After every row comes roughly how far along a hidden order it lies, from 0 to 12.
[ -1  -9  20 -16   9  16  -9  15   3   9 -14 -24 -21 -14 -10 -19 -24  30
 -11 -47  31] -> 11
[ -5  -2 -10  -3   8   7   3  -3 -12  -1  -2  15   1   3   9   7 -23  10
  -1  14   6] -> 2
[  5  -2   8 -15   9  17  -9 -10  12   5   9 -27 -10 -13   3 -11  -1  17
  -9 -25  23] -> 6
[ -2   6  -4  -6   0   4  19 -18  -9   1  -3   5   1 -10  32  -3 -14  17
  -5  -1  11] -> 4
[ -7   0   0  30 -17  -2  38 -14 -27  14  -4  13  -2  -9  21   1  28  49
   8   2  16] -> 0
[  2  11 -18 -34  29  17  -5 -20   5  -8  10 -11  13  -6 -11  -8   1  -5
 -11  -3  18] -> 6
[ -4 -11  15  -3   4  15  -6  16  -3   9 -17 -10 -22 -13  -1  -7 -11  24
  -6 -29  33] -> 7
[  1 -14  21  22 -27 -16  21  -4  -9   8 -11  10 -13  -5  19  10  20  32
   8  -1   8] -> 4
[ 11   3  -3 -18   5  -6   0 -31  14 -11  17  -8  14 -10  -2   1  16 -17
   1  20  -5] -> 7
[  9   5  11 -12  -2  10 -13 -12  14 -10   7 -28   4 -19 -13  -8  17  -8
  -8 -33  -7] -> 12
[  0   9  -7   8  -6 -14  37 -33 -18   4  -7  12   6  -4  20   6  49  26
   2  33   4] -> 1
[ -1   8 -14 -35  30  13  -6  -4   4  -9  -2 -11  12 -13 -18  -7 -25  -7
  -6 -20  23] -> 7
[ -1  -3   0 -16  11  15  -4  -1  -8   3  -4  -9 -11 -15  -7  -5 -18  15
  -5 -20  25] -> 6
[  0   6  -5  -1  -3 -14  11 -17  -5  -3  -5   2   9 -15  -3   0  32  14
  -1   5   7] -> 7
[ -9   2   1  17  -9   7  16  11 -17  13 -11   3 -21  -8  14 -11  26  40
   0 -15  22] -> 4
[ -1   4   2   9   1  12  20  -4 -11   7   3   2 -10  -6  21 -10  33  39
  -6  -2  18] -> 3
[  6  -3   2 -24   3   2 -13 -14  18  -9  18  -5   1  -8  -3   6 -19  -1
  -6  -4  -3] -> 6
[ -2   4  -2  17 -17  -8  34 -21 -17   6  -6   0  -1  -7  20   4  36  41
   1  14   6] -> 2
[  0 -11  24  -7   3  16  -3   9   3  12 -12 -11 -24  -7   6  -8  -6  30
  -5 -18  26] -> 6
[  1  14 -19   1   1  -9  25 -63  -9  -3   4  12  18  -2  18   2  25  13
   4  28   2] -> 0
[  9  -2   4 -17  -4   0   1 -19  12  -8  17  -2   4  -2   6   8   8  -4
   0   5 -14] -> 5
